Below are the code and all the weights of a small trained network. Each question names an input and a target symbol and asks about switching units off, where a switched-off unit gives its printed mean instead of its output.

import numpy as np


def w(rows, s, z=0):
    codes = np.array(rows[::2]) - 128.0
    scale = np.full(codes.shape[1], s)
    scale[-1] = z or s
    return codes * scale


def f(y):
    return y / 2 * (1 + np.tanh(0.7978845608 * (y + 0.044715 * y**3)))


def softmax(a):
    e = np.exp(a - a.max(-1, keepdims=True))
    return e / e.sum(-1, keepdims=True)


def log_softmax(a):
    a = a - a.max(-1, keepdims=True)
    return a - np.log(np.exp(a).sum(-1, keepdims=True))


def net(x, mask):
    ids = ['ΓΔΛΞΣΨαβεζηθπτφ'.index(c) for c in x.split()]
    T = len(ids)
    res = E[ids] + P[:T]
    u = 0
    for l in range(2):
        q, k, v = (res @ M[l].T for M in (Q, K, V))
        z = softmax(np.where(np.tri(T) > 0, q @ k.T / 3**0.5, -1e9)) @ v
        res = res + np.where(mask[u], z, O[l][:, -1]) @ O[l][:, :-1]
        u += 1
        y = f(res @ A[l][:, :-1].T + A[l][:, -1])
        res = res + np.where(mask[u : u + 12], y, B[l][:, -1]) @ B[l][:, :-1]
        u += 12
    return log_softmax(res[-1] @ U[:, :-1].T + U[:, -1])


Q, K, V, O, A, B = {}, {}, {}, {}, {}, {}
E = w([
[120,164,232,146,117],'Γ',
[171,163,94,127,78],'Δ',
[134,104,114,158,93],'Λ',
[180,139,148,127,176],'Ξ',
[159,78,98,89,148],'Σ',
[170,125,243,142,251],'Ψ',
[102,149,125,207,125],'α',
[147,135,224,61,185],'β',
[102,109,116,146,134],'ε',
[145,120,114,158,196],'ζ',
[139,73,157,63,120],'η',
[183,229,156,154,109],'θ',
[113,74,129,136,113],'π',
[114,99,213,137,184],'τ',
[140,157,169,175,157],'φ',
],0.02)
P = w([
[60,189,161,85,149],'0',
[236,39,166,225,20],'1',
[102,135,66,55,194],'2',
[233,46,173,208,11],'3',
[88,146,78,54,166],'4',
[231,46,175,220,21],'5',
],0.012)
Q[0] = w([
[177,111,171,254,168],'0.h0',
[163,128,158,104,128],'0.h0',
[131,137,177,95,62],'0.h0',
],0.0043)
K[0] = w([
[43,196,99,129,208],'0.h0',
[1,85,146,100,34],'0.h0',
[106,151,214,77,67],'0.h0',
],0.0033)
V[0] = w([
[1,177,113,48,62],'0.h0',
[47,157,110,80,197],'0.h0',
[213,26,155,188,146],'0.h0',
],0.0054)
O[0] = w([
[24,166,211,112,26,3],'0.h0',
[54,231,253,112,172,94],'0.h0',
[153,3,133,181,252,186],'0.h0',
],0.005,0.0018)
A[0] = w([
[73,104,173,60,122,32],'0.n0',
[173,185,156,153,90,221],'0.n1',
[185,59,117,138,140,254],'0.n2',
[103,138,108,31,120,81],'0.n3',
[90,179,145,134,172,32],'0.n4',
[62,85,102,57,148,225],'0.n5',
[47,171,61,159,162,22],'0.n6',
[115,95,196,200,83,140],'0.n7',
[171,148,111,140,133,57],'0.n8',
[157,117,138,126,56,86],'0.n9',
[148,97,101,228,68,81],'0.n10',
[191,189,120,3,127,137],'0.n11',
],0.013,0.0035)
B[0] = w([
[138,154,255,173,70,142],'0.n0',
[66,70,112,59,106,209],'0.n1',
[51,146,148,61,78,252],'0.n2',
[72,91,160,113,169,142],'0.n3',
[147,239,155,89,81,150],'0.n4',
[34,47,143,224,184,159],'0.n5',
[84,203,120,166,218,144],'0.n6',
[143,131,76,72,95,234],'0.n7',
[102,77,142,112,76,143],'0.n8',
[134,146,136,213,236,183],'0.n9',
[136,127,194,67,150,238],'0.n10',
[70,109,125,90,154,166],'0.n11',
],0.0094,0.013)
Q[1] = w([
[254,76,97,88,86],'1.h0',
[186,49,130,154,28],'1.h0',
[134,131,54,205,160],'1.h0',
],0.0076)
K[1] = w([
[7,224,196,174,181],'1.h0',
[64,212,207,255,137],'1.h0',
[200,57,102,152,248],'1.h0',
],0.0058)
V[1] = w([
[15,133,120,175,128],'1.h0',
[112,204,126,111,44],'1.h0',
[39,69,2,93,81],'1.h0',
],0.0077)
O[1] = w([
[125,20,33,105,153,210],'1.h0',
[211,134,151,236,163,246],'1.h0',
[199,109,104,96,1,79],'1.h0',
],0.0088,0.012)
A[1] = w([
[173,170,133,32,48,169],'1.n0',
[41,175,4,87,99,83],'1.n1',
[147,127,254,48,31,77],'1.n2',
[203,8,80,191,129,164],'1.n3',
[20,57,137,105,107,72],'1.n4',
[186,82,88,209,63,163],'1.n5',
[46,179,161,53,145,180],'1.n6',
[208,124,111,121,178,254],'1.n7',
[233,107,134,220,89,53],'1.n8',
[147,142,72,153,13,95],'1.n9',
[105,54,113,133,196,26],'1.n10',
[191,240,204,217,122,113],'1.n11',
],0.0095,0.0088)
B[1] = w([
[215,198,194,155,114,190],'1.n0',
[95,127,28,188,212,162],'1.n1',
[108,180,122,131,255,193],'1.n2',
[41,212,191,204,70,234],'1.n3',
[228,177,148,146,118,252],'1.n4',
[100,33,22,134,160,163],'1.n5',
[124,85,72,84,80,254],'1.n6',
[215,46,112,124,131,209],'1.n7',
[141,214,3,11,165,149],'1.n8',
[163,57,88,88,94,153],'1.n9',
[68,210,89,135,76,218],'1.n10',
[182,97,117,119,87,205],'1.n11',
],0.0087,0.014)
U = w([
[167,160,121,224,177,71],'Γ',
[182,100,166,125,38,120],'Δ',
[142,213,210,142,128,81],'Λ',
[153,102,156,80,194,93],'Ξ',
[136,236,119,94,125,76],'Σ',
[56,169,167,68,142,149],'Ψ',
[81,26,126,161,79,228],'α',
[78,215,132,179,180,71],'β',
[96,197,179,179,56,108],'ε',
[101,31,139,37,88,204],'ζ',
[66,174,88,96,80,94],'η',
[151,78,61,113,137,55],'θ',
[95,151,185,59,2,187],'π',
[91,83,99,139,242,135],'τ',
[108,57,210,159,143,254],'φ',
],0.011,0.0056)

Each question gives the input, a string of symbols that net reads in full, and the target symbol t.
The units are the heads (3 rows each of Q, K, V and O) and the neurons (one row each of A and B). Each row of codes is followed by its name. A weight is (code - 128) times the scale printed after its matrix; where a second scale follows, it is the last column's (O, A, B and U).
mask holds one flag per unit, layer by layer, with each layer's heads first. A switched-off unit (its flag False) gives its mean, the last column of its rows in O or B, instead of its output. The means were averaged over made-up inputs and are rounded, as every weight is.
A unit's drop is (log p(t) with every unit on - log p(t) with that unit switched off) / (log p(t) with every unit on - log p(t) with every unit switched off).
The circuit of an input: a set's keep is (log p(t) with only the set's units on - log p(t) with every unit switched off) / (log p(t) with every unit on - log p(t) with every unit switched off). Starting from the 12 units with the biggest drops (on a tie, the unit counted first), units are removed one at a time, each time the one whose removal leaves the highest keep (on an exact tie, the one counted first), for as long as the keep stays at least 0.8.
units of the circuit, in order: the units of the circuit, biggest drop first
most important unit: the unit with the biggest drop
k most important neurons: the k neurons with the biggest drops, biggest first
k most important neurons of layer l: the k neurons of layer l with the biggest drops, biggest first
input Δ Λ π ζ τ, target φ: 4 most important neurons of layer 1 => 1.n3, 1.n10, 1.n8, 1.n0
input φ Λ θ Δ Ξ β, target φ: 3 most important neurons of layer 0 => 0.n2, 0.n4, 0.n10
input α ζ α Δ Ξ θ, target α: units of the circuit, in order => 1.h0, 0.h0, 1.n3, 1.n5
input φ Ξ Δ φ η ε, target φ: most important unit => 0.n2
input θ Ξ π Ξ θ ζ, target θ: units of the circuit, in order => 1.n5, 1.h0, 0.h0, 0.n1
input θ φ τ β Δ π, target θ: units of the circuit, in order => 0.h0, 1.h0, 1.n8
input Δ Ξ Γ θ β α, target Δ: units of the circuit, in order => 0.h0, 1.h0, 0.n10
input π Σ θ α η Δ, target π: 4 most important neurons of layer 0 => 0.n10, 0.n9, 0.n0, 0.n2
input Λ Γ θ Γ, target Λ: units of the circuit, in order => 1.n2, 1.n0, 1.h0, 0.n7
input ζ Γ Ξ θ Δ Σ, target ζ: units of the circuit, in order => 0.n2, 1.n3
input Ψ ζ η, target π: 3 most important neurons => 0.n5, 1.n4, 1.n10
input Σ Σ τ, target φ: 3 most important neurons of layer 1 => 1.n10, 1.n3, 1.n8
input α Γ Σ Ξ Γ Σ, target α: 2 most important neurons => 0.n2, 1.n3
input θ ε Ξ θ φ θ, target θ: units of the circuit, in order => 1.n5, 1.h0, 0.h0, 0.n11
input Δ ε φ α Σ, target η: 3 most important neurons => 0.n5, 1.n10, 0.n9
input β θ β Ξ θ τ, target β: units of the circuit, in order => 0.h0, 0.n0, 1.h0, 1.n10
input π β ζ φ Λ, target α: units of the circuit, in order => 0.n10, 1.n2, 0.n5
input θ Σ Γ ε, target θ: 3 most important neurons => 1.n5, 1.n8, 0.n1
input α η ζ ζ, target α: units of the circuit, in order => 1.h0, 1.n3, 1.n5
input β α Γ θ Λ Γ, target β: 2 most important neurons => 0.n0, 1.n10
input π π ζ Σ Δ π, target π: 3 most important neurons => 0.n2, 0.n0, 0.n10
input Δ β θ Δ Δ, target θ: 3 most important neurons of layer 1 => 1.n1, 1.n3, 1.n10
input φ θ η, target π: 3 most important neurons of layer 0 => 0.n5, 0.n9, 0.n10
input Γ τ θ β, target Γ: 4 most important neurons of layer 0 => 0.n4, 0.n0, 0.n10, 0.n5
input α Δ Σ, target η: 2 most important neurons => 0.n9, 0.n5
input θ ζ Γ Ξ, target θ: 2 most important neurons of layer 0 => 0.n11, 0.n1
